Below is a small trained network, with its code and all its weights. Each question gives an input and a class and asks what happens when units are switched off, that is, made to give their printed mean instead of their output.

import numpy as np


def w(rows, s, z=0):
    codes = np.array(rows[::2]) - 128.0
    scale = np.full(codes.shape[1], s)
    scale[-1] = z or s
    return codes * scale


def f(y):
    return y / 2 * (1 + np.tanh(0.7978845608 * (y + 0.044715 * y**3)))


def log_softmax(a):
    a = a - a.max(-1, keepdims=True)
    return a - np.log(np.exp(a).sum(-1, keepdims=True))


def net(x, mask):
    res = np.array(x, float).reshape(1, 3) / 4 @ E
    y = f(res @ A[0][:, :-1].T + A[0][:, -1])
    res = res + np.where(mask, y, B[0][:, -1]) @ B[0][:, :-1]
    return log_softmax(res[-1] @ U[:, :-1].T + U[:, -1])


A, B = {}, {}
E = w([
[204,115,136,98,109,134],'x0',
[74,110,143,58,106,101],'x1',
[85,254,165,91,167,134],'x2',
],0.014)
A[0] = w([
[141,28,131,148,144,129,164],'neuron 0',
[7,122,116,220,140,139,108],'neuron 1',
[122,162,129,104,161,135,98],'neuron 2',
[159,203,151,119,152,100,110],'neuron 3',
[78,96,136,22,132,120,146],'neuron 4',
[183,181,122,235,169,151,130],'neuron 5',
[229,144,142,51,114,144,130],'neuron 6',
[117,183,149,88,141,172,137],'neuron 7',
[123,135,126,116,143,139,255],'neuron 8',
],0.016,0.012)
B[0] = w([
[154,167,95,158,93,197,248],'neuron 0',
[186,97,158,122,227,127,205],'neuron 1',
[137,72,85,107,118,199,165],'neuron 2',
[181,78,64,149,100,172,200],'neuron 3',
[117,117,213,66,100,187,228],'neuron 4',
[81,116,213,40,86,160,227],'neuron 5',
[127,107,179,140,248,106,221],'neuron 6',
[171,123,84,173,99,158,211],'neuron 7',
[75,254,172,217,95,65,222],'neuron 8',
],0.019,0.015)
U = w([
[111,132,176,59,86,160,141],'0',
[185,112,82,194,101,188,89],'1',
[167,115,149,161,252,132,152],'2',
[106,200,144,181,110,106,254],'3',
[107,100,66,107,142,139,76],'4',
[120,136,98,157,141,79,60],'5',
],0.015,0.007)

Each question gives the input, the list of numbers given to net, and the class t.
The units are the neurons (one row each of A and B). Each row of codes is followed by its name. A weight is (code - 128) times the scale printed after its matrix; where a second scale follows, it is the last column's (A, B and U).
mask holds one flag per neuron, in row order. A switched-off neuron (its flag False) gives its mean, the last column of its row in B, instead of its output. The means were averaged over made-up inputs and are rounded, as every weight is.
A unit's drop is (log p(t) with every unit on - log p(t) with that unit switched off) / (log p(t) with every unit on - log p(t) with every unit switched off).
most important unit: the unit with the biggest drop
k most important neurons: the k neurons with the biggest drops, biggest first
drop when u is switched off: that unit's drop, to one decimal
input [-3,-2,0], class 3: most important unit : neuron 6
input [-5,7,8], class 1: 3 most important neurons : [neuron 7; neuron 5; neuron 3]
input [0,3,2], class 3: 2 most important neurons : [neuron 5; neuron 8]
input [7,-6,8], class 1: 4 most important neurons : [neuron 3; neuron 7; neuron 4; neuron 1]
input [-1,3,-1], class 3: 2 most important neurons : [neuron 5; neuron 2]
input [5,-6,-6], class 0: 4 most important neurons : [neuron 5; neuron 7; neuron 3; neuron 1]
input [-8,-8,-7], class 0: 2 most important neurons : [neuron 5; neuron 6]
input [7,-4,0], class 2: 2 most important neurons : [neuron 6; neuron 4]
input [-3,1,-2], class 3: 3 most important neurons : [neuron 6; neuron 3; neuron 5]
input [8,6,-2], class 2: 2 most important neurons : [neuron 6; neuron 5]
input [6,-6,-4], class 0: 2 most important neurons : [neuron 5; neuron 1]
input [2,6,-7], class 1: 2 most important neurons : [neuron 0; neuron 5]
input [1,-5,6], class 1: 3 most important neurons : [neuron 3; neuron 7; neuron 4]
input [-5,1,-2], class 2: most important unit : neuron 1
input [6,-6,7], class 1: 4 most important neurons : [neuron 3; neuron 7; neuron 4; neuron 1]
input [2,5,8], class 1: drop when neuron 3 is switched off : 0.2
input [0,-1,2], class 3: drop when neuron 4 is switched off : 0.1
input [1,3,1], class 3: drop when neuron 5 is switched off : 1.4
